Here is a tiny trained network, its code and every weight. The questions are about switching its units off for an input and a class, where a switched-off unit gives its printed mean instead of its output.

import numpy as np


def w(rows, s, z=0):
    codes = np.array(rows[::2]) - 128.0
    scale = np.full(codes.shape[1], s)
    scale[-1] = z or s
    return codes * scale


def f(y):
    return np.maximum(y, 0)


def log_softmax(a):
    a = a - a.max(-1, keepdims=True)
    return a - np.log(np.exp(a).sum(-1, keepdims=True))


def net(x, mask):
    res = np.array(x, float).reshape(1, 7) / 4 @ E
    y = f(res @ A[0][:, :-1].T + A[0][:, -1])
    res = res + np.where(mask, y, B[0][:, -1]) @ B[0][:, :-1]
    return log_softmax(res[-1] @ U[:, :-1].T + U[:, -1])


A, B = {}, {}
E = w([
[127,132,134,126,131,123],'x0',
[145,153,25,110,57,1],'x1',
[129,131,129,128,125,129],'x2',
[36,21,196,122,52,97],'x3',
[130,129,129,128,125,129],'x4',
[128,115,113,128,132,131],'x5',
[134,132,135,129,123,128],'x6',
],0.009)
A[0] = w([
[127,161,50,130,66,9,181],'neuron 0',
[112,106,151,134,111,103,53],'neuron 1',
[62,24,188,118,70,47,36],'neuron 2',
[102,118,116,134,116,136,49],'neuron 3',
[142,144,88,119,91,55,178],'neuron 4',
[106,123,180,109,183,201,167],'neuron 5',
[184,248,46,112,203,144,7],'neuron 6',
[106,111,113,119,111,142,49],'neuron 7',
[158,103,126,149,109,161,238],'neuron 8',
[122,69,120,110,66,148,20],'neuron 9',
[136,153,89,114,93,44,175],'neuron 10',
[145,124,140,121,118,129,95],'neuron 11',
[129,109,172,121,172,187,211],'neuron 12',
[104,121,166,143,179,179,186],'neuron 13',
[163,146,104,138,185,109,9],'neuron 14',
],0.015,0.0018)
B[0] = w([
[171,36,183,109,189,180,249],'neuron 0',
[119,168,106,135,121,132,155],'neuron 1',
[96,251,55,157,80,82,238],'neuron 2',
[136,160,155,136,114,130,138],'neuron 3',
[169,82,152,132,186,143,201],'neuron 4',
[163,48,136,129,166,166,193],'neuron 5',
[72,228,69,146,51,64,242],'neuron 6',
[128,135,106,123,119,128,139],'neuron 7',
[131,160,173,138,149,134,144],'neuron 8',
[122,179,106,127,96,127,165],'neuron 9',
[122,53,178,104,144,166,206],'neuron 10',
[94,124,103,97,143,142,129],'neuron 11',
[140,57,157,92,164,118,184],'neuron 12',
[163,76,170,110,139,151,181],'neuron 13',
[99,181,131,150,96,123,165],'neuron 14',
],0.016,0.019)
U = w([
[224,1,201,110,247,228,254],'0',
[133,240,15,187,11,72,2],'1',
],0.0069,0.00092)

Each question gives the input, the list of numbers given to net, and the class t.
The units are the neurons (one row each of A and B). Each row of codes is followed by its name. A weight is (code - 128) times the scale printed after its matrix; where a second scale follows, it is the last column's (A, B and U).
mask holds one flag per neuron, in row order. A switched-off neuron (its flag False) gives its mean, the last column of its row in B, instead of its output. The means were averaged over made-up inputs and are rounded, as every weight is.
A unit's drop is (log p(t) with every unit on - log p(t) with that unit switched off) / (log p(t) with every unit on - log p(t) with every unit switched off).
most important unit: the unit with the biggest drop
top k neurons: the k neurons with the biggest drops, biggest first
drop of u: that unit's drop, to one decimal
input [-5,1,-5,2,0,-8,-4], class 1: most important unit : neuron 0
input [2,7,5,-7,0,-5,8], class 0: top 2 neurons : (neuron 0; neuron 2)
input [-5,6,0,-6,1,3,7], class 0: top 3 neurons : (neuron 0; neuron 2; neuron 10)
input [-1,6,4,5,-3,-4,5], class 0: top 2 neurons : (neuron 0; neuron 6)
input [-8,1,7,-2,-6,6,7], class 1: top 2 neurons : (neuron 0; neuron 5)
input [2,8,-2,7,6,-5,-3], class 0: top 4 neurons : (neuron 0; neuron 6; neuron 10; neuron 4)
input [-2,-3,5,5,7,3,8], class 1: drop of neuron 2 : 0.2
input [0,-3,-3,6,6,-4,-1], class 1: drop of neuron 2 : 0.2
input [-2,8,6,2,4,-8,0], class 0: drop of neuron 3 : 0.0
input [0,-4,-6,7,-6,-8,6], class 1: drop of neuron 2 : 1.1
